Below is a small trained network, with its code and all its weights. Each question gives an input and a target symbol and asks what happens when units are switched off, that is, made to give their printed mean instead of their output.

import numpy as np


def w(rows, s, z=0):
    codes = np.array(rows[::2]) - 128.0
    scale = np.full(codes.shape[1], s)
    scale[-1] = z or s
    return codes * scale


def f(y):
    return np.maximum(y, 0)


def softmax(a):
    e = np.exp(a - a.max(-1, keepdims=True))
    return e / e.sum(-1, keepdims=True)


def log_softmax(a):
    a = a - a.max(-1, keepdims=True)
    return a - np.log(np.exp(a).sum(-1, keepdims=True))


def net(x, mask):
    ids = ['ΘΛαβγημπφ'.index(c) for c in x.split()]
    T = len(ids)
    res = E[ids] + P[:T]
    u = 0
    for l in range(2):
        q, k, v = (res @ M[l].T for M in (Q, K, V))
        z = softmax(np.where(np.tri(T) > 0, q @ k.T / 2**0.5, -1e9)) @ v
        res = res + np.where(mask[u], z, O[l][:, -1]) @ O[l][:, :-1]
        u += 1
        y = f(res @ A[l][:, :-1].T + A[l][:, -1])
        res = res + np.where(mask[u : u + 16], y, B[l][:, -1]) @ B[l][:, :-1]
        u += 16
    return log_softmax(res[-1] @ U[:, :-1].T + U[:, -1])


Q, K, V, O, A, B = {}, {}, {}, {}, {}, {}
E = w([
[189,47,104,133,142,127,114,132,175,169],'Θ',
[141,143,185,80,116,151,97,81,109,67],'Λ',
[103,150,110,68,108,159,160,187,116,90],'α',
[194,57,153,128,119,147,94,102,152,92],'β',
[140,74,245,128,101,161,90,163,137,142],'γ',
[97,109,174,58,162,105,138,137,153,148],'η',
[185,67,63,114,110,148,142,169,149,107],'μ',
[121,178,121,84,85,189,131,158,96,88],'π',
[99,133,190,51,141,130,144,138,129,92],'φ',
],0.012)
P = w([
[205,138,167,45,103,128,207,122,161,118],'0',
[50,66,144,93,123,155,100,100,124,67],'1',
[164,168,161,128,84,117,160,128,189,154],'2',
[109,127,69,100,94,15,67,147,88,114],'3',
[153,157,176,125,103,115,164,135,207,160],'4',
[131,70,138,142,254,121,142,167,5,89],'5',
[168,147,148,141,88,126,164,120,203,130],'6',
[85,98,54,96,136,85,26,188,99,108],'7',
[164,138,178,137,82,118,161,109,207,118],'8',
[100,101,107,128,213,144,95,191,13,143],'9',
[167,136,163,137,75,121,164,118,203,120],'10',
],0.012)
Q[0] = w([
[131,107,132,48,26,119,88,129,218,118],'L0H0',
[132,93,88,116,176,47,27,199,3,129],'L0H0',
],0.012)
K[0] = w([
[198,90,182,60,171,229,254,86,87,144],'L0H0',
[59,93,100,139,224,141,14,165,78,94],'L0H0',
],0.0094)
V[0] = w([
[202,16,250,137,163,141,2,19,128,122],'L0H0',
[77,12,163,97,174,87,206,188,201,232],'L0H0',
],0.0068)
O[0] = w([
[63,115,168,170,169,192,184,145,110,113,8],'L0H0',
[180,254,91,193,155,122,119,116,77,35,170],'L0H0',
],0.014,0.0018)
A[0] = w([
[111,139,125,232,112,121,110,95,132,177,48],'L0N0',
[68,119,132,226,254,189,146,135,76,91,97],'L0N1',
[163,160,151,132,77,62,114,114,155,127,44],'L0N2',
[114,63,47,166,152,107,133,180,122,114,106],'L0N3',
[98,144,96,76,71,190,180,162,138,93,165],'L0N4',
[129,113,80,172,196,65,66,134,89,156,126],'L0N5',
[156,162,109,91,112,99,157,133,89,158,89],'L0N6',
[159,142,194,77,133,175,163,132,178,163,124],'L0N7',
[159,134,131,65,77,179,209,114,191,162,181],'L0N8',
[9,48,108,84,82,159,90,75,102,146,75],'L0N9',
[144,124,106,153,145,100,212,14,190,131,139],'L0N10',
[187,231,143,186,100,172,233,102,204,164,132],'L0N11',
[182,174,150,122,70,104,169,168,197,184,88],'L0N12',
[123,131,115,155,143,109,184,68,85,163,7],'L0N13',
[153,79,210,136,54,161,136,182,143,136,161],'L0N14',
[155,135,130,174,191,79,116,202,69,69,121],'L0N15',
],0.0075,0.012)
B[0] = w([
[182,228,73,129,165,167,84,53,161,163,128],'L0N0',
[122,107,65,111,60,117,169,67,103,141,200],'L0N1',
[52,106,119,156,168,125,205,119,68,115,143],'L0N2',
[143,138,153,185,123,188,71,81,142,99,149],'L0N3',
[125,61,161,154,155,93,114,72,150,138,235],'L0N4',
[121,166,119,142,72,158,109,145,109,107,151],'L0N5',
[121,68,158,131,112,106,143,80,115,91,142],'L0N6',
[102,102,152,164,108,118,115,137,146,83,179],'L0N7',
[142,126,163,144,163,72,117,93,131,69,255],'L0N8',
[126,129,88,172,254,61,145,168,88,148,172],'L0N9',
[104,179,189,161,131,110,96,158,102,103,153],'L0N10',
[171,144,198,179,195,46,93,181,130,113,215],'L0N11',
[91,106,139,150,96,138,148,86,107,16,183],'L0N12',
[88,135,69,132,39,180,174,189,204,74,128],'L0N13',
[116,150,90,102,167,56,128,106,133,114,217],'L0N14',
[147,168,119,59,93,137,117,113,96,124,191],'L0N15',
],0.0095,0.0092)
Q[1] = w([
[132,163,159,177,119,107,144,72,212,80],'L1H0',
[235,107,115,88,123,170,254,161,169,200],'L1H0',
],0.0082)
K[1] = w([
[238,104,254,157,153,99,167,57,105,91],'L1H0',
[94,173,141,189,65,75,161,130,173,148],'L1H0',
],0.0078)
V[1] = w([
[2,225,209,6,152,126,140,143,135,142],'L1H0',
[177,220,77,229,207,130,113,151,98,216],'L1H0',
],0.006)
O[1] = w([
[247,112,124,195,112,201,59,66,128,126,98],'L1H0',
[219,131,149,169,130,43,168,137,124,145,2],'L1H0',
],0.013)
A[1] = w([
[145,89,117,69,47,139,124,151,140,174,118],'L1N0',
[113,144,109,126,29,176,151,81,166,173,25],'L1N1',
[148,172,150,137,135,101,206,160,129,117,40],'L1N2',
[187,137,61,155,117,227,115,69,107,175,137],'L1N3',
[201,147,186,141,123,112,153,115,188,155,3],'L1N4',
[83,110,99,75,152,125,129,151,160,145,38],'L1N5',
[96,113,83,139,110,188,139,99,113,151,55],'L1N6',
[200,159,123,150,95,141,183,79,74,156,55],'L1N7',
[118,123,93,159,138,106,107,116,136,89,149],'L1N8',
[170,154,136,163,145,114,215,92,93,137,96],'L1N9',
[109,157,88,93,120,142,188,135,73,160,198],'L1N10',
[139,96,153,212,204,109,207,139,125,114,130],'L1N11',
[101,93,29,110,120,166,84,94,109,159,31],'L1N12',
[102,131,129,81,156,172,139,96,109,89,123],'L1N13',
[166,144,90,90,10,105,158,101,115,135,59],'L1N14',
[149,162,127,143,122,76,105,158,116,100,99],'L1N15',
],0.011,0.0074)
B[1] = w([
[7,83,147,109,75,185,87,86,110,103,138],'L1N0',
[57,49,153,144,245,171,171,130,163,2,138],'L1N1',
[93,41,167,200,134,97,80,177,140,169,167],'L1N2',
[117,114,189,145,164,94,79,135,30,57,148],'L1N3',
[27,176,37,123,124,164,204,87,162,145,152],'L1N4',
[166,167,142,138,111,141,115,134,127,63,199],'L1N5',
[174,109,158,112,90,111,67,108,107,167,161],'L1N6',
[63,131,128,95,168,166,184,121,147,202,156],'L1N7',
[123,137,135,122,138,138,182,137,99,156,204],'L1N8',
[126,124,88,181,67,94,85,165,149,75,161],'L1N9',
[85,149,50,214,152,125,138,91,164,109,163],'L1N10',
[150,171,171,73,72,198,151,97,93,164,191],'L1N11',
[170,139,204,101,140,77,105,101,124,210,198],'L1N12',
[99,149,112,185,110,103,129,158,130,161,253],'L1N13',
[130,161,213,83,142,154,108,75,245,107,150],'L1N14',
[103,112,111,108,166,115,63,71,152,101,181],'L1N15',
],0.0095,0.02)
U = w([
[101,64,97,195,72,64,165,132,119,202,2],'Θ',
[84,3,105,181,180,208,136,133,175,123,76],'Λ',
[72,133,11,139,126,162,149,207,61,71,122],'α',
[105,160,154,80,128,160,244,136,107,200,130],'β',
[198,122,135,217,58,129,111,165,50,109,213],'γ',
[115,165,73,91,156,115,186,76,242,182,35],'η',
[143,101,125,73,230,35,159,161,203,168,246],'μ',
[99,97,117,37,42,151,91,106,186,175,45],'π',
[196,218,134,104,170,160,135,97,146,89,80],'φ',
],0.0047,0.0035)

Each question gives the input, a string of symbols that net reads in full, and the target symbol t.
The units are the heads (2 rows each of Q, K, V and O) and the neurons (one row each of A and B). Each row of codes is followed by its name. A weight is (code - 128) times the scale printed after its matrix; where a second scale follows, it is the last column's (O, A, B and U).
mask holds one flag per unit, layer by layer, with each layer's heads first. A switched-off unit (its flag False) gives its mean, the last column of its rows in O or B, instead of its output. The means were averaged over made-up inputs and are rounded, as every weight is.
A unit's drop is (log p(t) with every unit on - log p(t) with that unit switched off) / (log p(t) with every unit on - log p(t) with every unit switched off).
The circuit of an input: a set's keep is (log p(t) with only the set's units on - log p(t) with every unit switched off) / (log p(t) with every unit on - log p(t) with every unit switched off). Starting from the 12 units with the biggest drops (on a tie, the unit counted first), units are removed one at a time, each time the one whose removal leaves the highest keep (on an exact tie, the one counted first), for as long as the keep stays at least 0.8.
circuit, biggest first: the units of the circuit, biggest drop first
most important unit: the unit with the biggest drop
k most important neurons: the k neurons with the biggest drops, biggest first
top k neurons in layer l: the k neurons of layer l with the biggest drops, biggest first
input α μ φ, target α: most important unit -> L1H0
input π π α π α η γ, target π: circuit, biggest first -> L0H0, L1H0
input μ π Λ α, target μ: circuit, biggest first -> L0H0, L0N9, L1N11
input μ α μ α π π φ, target μ: circuit, biggest first -> L1H0, L0H0, L0N11
input μ Λ π α, target β: circuit, biggest first -> L0H0, L1N11, L0N9
input μ π π η α β μ π φ μ α, target μ: circuit, biggest first -> L1H0, L0H0
input α μ α η π π, target φ: 2 most important neurons -> L1N14, L0N15
input π η α π, target φ: 4 most important neurons -> L0N15, L1N14, L1N3, L0N1
input β Λ μ Λ π Λ, target β: circuit, biggest first -> L0N9, L0H0, L1N11
input π η π μ π Θ, target α: circuit, biggest first -> L1H0, L0N11, L1N12, L0N5
input α μ π, target α: 2 most important neurons -> L0N12, L1N12
input π α γ η Θ, target π: circuit, biggest first -> L0H0, L1H0, L0N12
input β π μ φ Λ, target β: 2 most important neurons -> L0N11, L1N11
input π Θ π γ, target η: 3 most important neurons -> L0N1, L1N14, L0N15
input α Λ β μ, target β: circuit, biggest first -> L0H0, L0N9, L1N11
input γ Λ η γ Λ η, target Λ: most important unit -> L0N1
input η Θ β η π, target η: 3 most important neurons -> L1N4, L0N11, L1N7
input η μ π π η η α α α π η, target η: 2 most important neurons -> L1N4, L0N11
input π π φ η π μ β, target π: top 3 neurons in layer 0 -> L0N11, L0N9, L0N12
input μ π π Θ η γ α μ, target Λ: top neuron in layer 1 -> L1N1
input Θ π α π β Λ π γ η η π, target Θ: top 2 neurons in layer 0 -> L0N11, L0N12
input α μ Λ π η, target α: 2 most important neurons -> L0N12, L1N12
input η Θ Λ π π π α, target η: 4 most important neurons -> L1N4, L0N11, L1N7, L1N15
input π β π α π γ π α Θ, target π: 4 most important neurons -> L0N11, L0N9, L0N12, L1N12
input Λ β η π Λ, target Λ: 2 most important neurons -> L0N7, L1N12
input π α η μ α Θ μ π, target η: 3 most important neurons -> L0N1, L1N14, L1N10
input π φ μ, target π: top 2 neurons in layer 1 -> L1N12, L1N6
